Below is a small trained network, with its code and all its weights. Each question gives an input and a target symbol and asks what happens when units are switched off, that is, made to give their printed mean instead of their output.

import numpy as np


def w(rows, s, z=0):
    codes = np.array(rows[::2]) - 128.0
    scale = np.full(codes.shape[1], s)
    scale[-1] = z or s
    return codes * scale


def f(y):
    return np.maximum(y, 0)


def softmax(a):
    e = np.exp(a - a.max(-1, keepdims=True))
    return e / e.sum(-1, keepdims=True)


def log_softmax(a):
    a = a - a.max(-1, keepdims=True)
    return a - np.log(np.exp(a).sum(-1, keepdims=True))


def net(x, mask):
    ids = ['αγδεζθλμξπστφψω'.index(c) for c in x.split()]
    T = len(ids)
    res = E[ids] + P[:T]
    u = 0
    for l in range(2):
        q, k, v = (res @ M[l].T for M in (Q, K, V))
        z = softmax(np.where(np.tri(T) > 0, q @ k.T / 4**0.5, -1e9)) @ v
        res = res + np.where(mask[u], z, O[l][:, -1]) @ O[l][:, :-1]
        u += 1
        y = f(res @ A[l][:, :-1].T + A[l][:, -1])
        res = res + np.where(mask[u : u + 12], y, B[l][:, -1]) @ B[l][:, :-1]
        u += 12
    return log_softmax(res[-1] @ U[:, :-1].T + U[:, -1])


Q, K, V, O, A, B = {}, {}, {}, {}, {}, {}
E = w([
[187,34,219],'α',
[163,159,117],'γ',
[131,6,120],'δ',
[169,154,104],'ε',
[119,91,25],'ζ',
[171,148,33],'θ',
[50,15,210],'λ',
[62,49,53],'μ',
[174,94,168],'ξ',
[115,106,154],'π',
[165,205,102],'σ',
[166,55,131],'τ',
[202,111,129],'φ',
[135,137,104],'ψ',
[182,164,88],'ω',
],0.017)
P = w([
[177,2,61],'0',
[23,176,90],'1',
[42,168,92],'2',
[43,175,76],'3',
[83,171,123],'4',
[89,161,107],'5',
[105,154,111],'6',
[92,159,113],'7',
[95,133,113],'8',
[105,140,117],'9',
[106,130,111],'10',
[112,126,137],'11',
[91,112,113],'12',
[102,116,123],'13',
],0.009)
Q[0] = w([
[34,85,135],'0.h0',
[98,80,151],'0.h0',
[7,172,155],'0.h0',
[160,254,19],'0.h0',
],0.0072)
K[0] = w([
[121,120,67],'0.h0',
[106,2,52],'0.h0',
[124,62,134],'0.h0',
[74,46,51],'0.h0',
],0.0094)
V[0] = w([
[82,74,99],'0.h0',
[82,187,192],'0.h0',
[64,2,90],'0.h0',
[123,170,36],'0.h0',
],0.0097)
O[0] = w([
[133,169,118,187],'0.h0',
[1,113,73,83],'0.h0',
[221,137,223,244],'0.h0',
[170,204,175,127],'0.h0',
],0.0084,0.011)
A[0] = w([
[148,91,142,113],'0.n0',
[58,162,175,119],'0.n1',
[179,122,203,1],'0.n2',
[145,82,146,188],'0.n3',
[61,84,131,138],'0.n4',
[104,81,208,71],'0.n5',
[103,132,66,32],'0.n6',
[195,108,6,202],'0.n7',
[112,198,149,93],'0.n8',
[76,27,170,166],'0.n9',
[120,125,216,119],'0.n10',
[91,159,146,73],'0.n11',
],0.013,0.0055)
B[0] = w([
[68,142,135,176],'0.n0',
[253,123,150,154],'0.n1',
[110,72,123,224],'0.n2',
[146,152,162,212],'0.n3',
[137,53,164,166],'0.n4',
[159,114,100,224],'0.n5',
[109,90,103,128],'0.n6',
[91,128,223,189],'0.n7',
[84,19,152,147],'0.n8',
[196,234,96,245],'0.n9',
[100,137,69,228],'0.n10',
[144,150,132,129],'0.n11',
],0.0071,0.012)
Q[1] = w([
[42,102,115],'1.h0',
[206,156,246],'1.h0',
[152,87,200],'1.h0',
[91,215,104],'1.h0',
],0.011)
K[1] = w([
[95,119,75],'1.h0',
[195,67,130],'1.h0',
[248,155,127],'1.h0',
[152,108,101],'1.h0',
],0.014)
V[1] = w([
[113,4,129],'1.h0',
[101,73,112],'1.h0',
[82,161,128],'1.h0',
[42,134,252],'1.h0',
],0.015)
O[1] = w([
[40,1,142,168],'1.h0',
[36,141,95,81],'1.h0',
[81,183,212,7],'1.h0',
[107,75,234,83],'1.h0',
],0.0097,0.021)
A[1] = w([
[31,108,78,155],'1.n0',
[100,163,2,153],'1.n1',
[167,116,207,2],'1.n2',
[110,108,161,22],'1.n3',
[161,162,204,70],'1.n4',
[203,115,155,247],'1.n5',
[205,195,111,176],'1.n6',
[140,59,132,218],'1.n7',
[170,136,52,200],'1.n8',
[94,127,206,183],'1.n9',
[14,58,186,125],'1.n10',
[84,195,103,61],'1.n11',
],0.0086,0.0048)
B[1] = w([
[233,147,149,142],'1.n0',
[118,125,179,211],'1.n1',
[199,119,108,156],'1.n2',
[124,116,30,132],'1.n3',
[91,192,95,146],'1.n4',
[42,190,113,247],'1.n5',
[3,149,159,222],'1.n6',
[138,206,116,221],'1.n7',
[125,178,165,251],'1.n8',
[71,165,124,134],'1.n9',
[57,170,108,153],'1.n10',
[137,75,112,128],'1.n11',
],0.0077,0.02)
U = w([
[214,124,11,2],'α',
[129,132,162,157],'γ',
[144,94,26,33],'δ',
[149,124,144,125],'ε',
[221,76,140,211],'ζ',
[170,143,167,105],'θ',
[139,161,22,204],'λ',
[141,109,64,114],'μ',
[132,110,80,118],'ξ',
[144,119,90,108],'π',
[77,158,167,45],'σ',
[98,96,60,53],'τ',
[79,104,121,199],'φ',
[142,123,121,107],'ψ',
[138,135,133,118],'ω',
],0.012,0.0089)

Each question gives the input, a string of symbols that net reads in full, and the target symbol t.
The units are the heads (4 rows each of Q, K, V and O) and the neurons (one row each of A and B). Each row of codes is followed by its name. A weight is (code - 128) times the scale printed after its matrix; where a second scale follows, it is the last column's (O, A, B and U).
mask holds one flag per unit, layer by layer, with each layer's heads first. A switched-off unit (its flag False) gives its mean, the last column of its rows in O or B, instead of its output. The means were averaged over made-up inputs and are rounded, as every weight is.
A unit's drop is (log p(t) with every unit on - log p(t) with that unit switched off) / (log p(t) with every unit on - log p(t) with every unit switched off).
The circuit of an input: a set's keep is (log p(t) with only the set's units on - log p(t) with every unit switched off) / (log p(t) with every unit on - log p(t) with every unit switched off). Starting from the 12 units with the biggest drops (on a tie, the unit counted first), units are removed one at a time, each time the one whose removal leaves the highest keep (on an exact tie, the one counted first), for as long as the keep stays at least 0.8.
circuit, biggest first: the units of the circuit, biggest drop first
unit that matters most: the unit with the biggest drop
k most important neurons: the k neurons with the biggest drops, biggest first
top k neurons in layer l: the k neurons of layer l with the biggest drops, biggest first
input φ λ θ, target φ: top 2 neurons in layer 0 => [0.n7, 0.n9]
input φ τ θ σ λ μ λ φ ε, target φ: unit that matters most => 0.n7
input σ ζ ε λ ε, target σ: circuit, biggest first => [1.h0, 1.n6, 0.h0]
input σ λ π γ λ ε δ θ μ, target σ: circuit, biggest first => [1.h0, 1.n6]
input φ λ σ ζ ζ ζ λ ζ, target φ: circuit, biggest first => [0.n7, 0.n9, 1.h0]
input σ λ λ ψ θ λ λ ζ λ φ ζ, target σ: circuit, biggest first => [1.h0, 1.n6, 0.n7]
input ζ α ζ θ, target ζ: circuit, biggest first => [0.n9, 0.n7, 1.h0, 0.h0]
input σ σ ζ σ ξ λ λ λ σ σ, target σ: circuit, biggest first => [1.h0, 1.n6]
input σ ψ γ λ δ, target σ: 3 most important neurons => [0.n2, 1.n6, 0.n8]
input φ α μ ε λ ξ μ ω, target φ: 3 most important neurons => [0.n7, 0.n9, 0.n2]
input α λ γ φ λ ζ μ λ λ λ, target α: circuit, biggest first => [0.n9, 1.h0, 0.h0]
input ζ λ ζ, target ζ: circuit, biggest first => [0.n9, 0.n7, 0.h0, 1.h0]
input φ σ γ σ θ θ σ λ λ α μ λ ζ, target φ: top 4 neurons in layer 0 => [0.n9, 0.n7, 0.n10, 0.n2]
input δ ψ τ λ δ, target δ: top 2 neurons in layer 0 => [0.n2, 0.n0]
input δ γ α σ ζ ξ ζ γ, target δ: circuit, biggest first => [0.h0, 1.h0, 0.n2]
input σ μ θ θ σ λ, target σ: circuit, biggest first => [1.h0, 1.n6, 0.h0]
input δ λ γ, target δ: circuit, biggest first => [0.h0, 0.n2, 1.h0]
input ζ λ γ λ λ σ ζ λ σ, target ζ: 4 most important neurons => [0.n9, 0.n2, 0.n7, 1.n6]
input ζ λ α, target ζ: 4 most important neurons => [0.n2, 0.n7, 0.n9, 1.n6]
input ζ π τ ε σ λ λ ζ λ ψ θ θ π, target ζ: top 4 neurons in layer 0 => [0.n9, 0.n2, 0.n7, 0.n4]
input α λ λ ζ φ ζ λ α, target α: most important neuron => [0.n2]
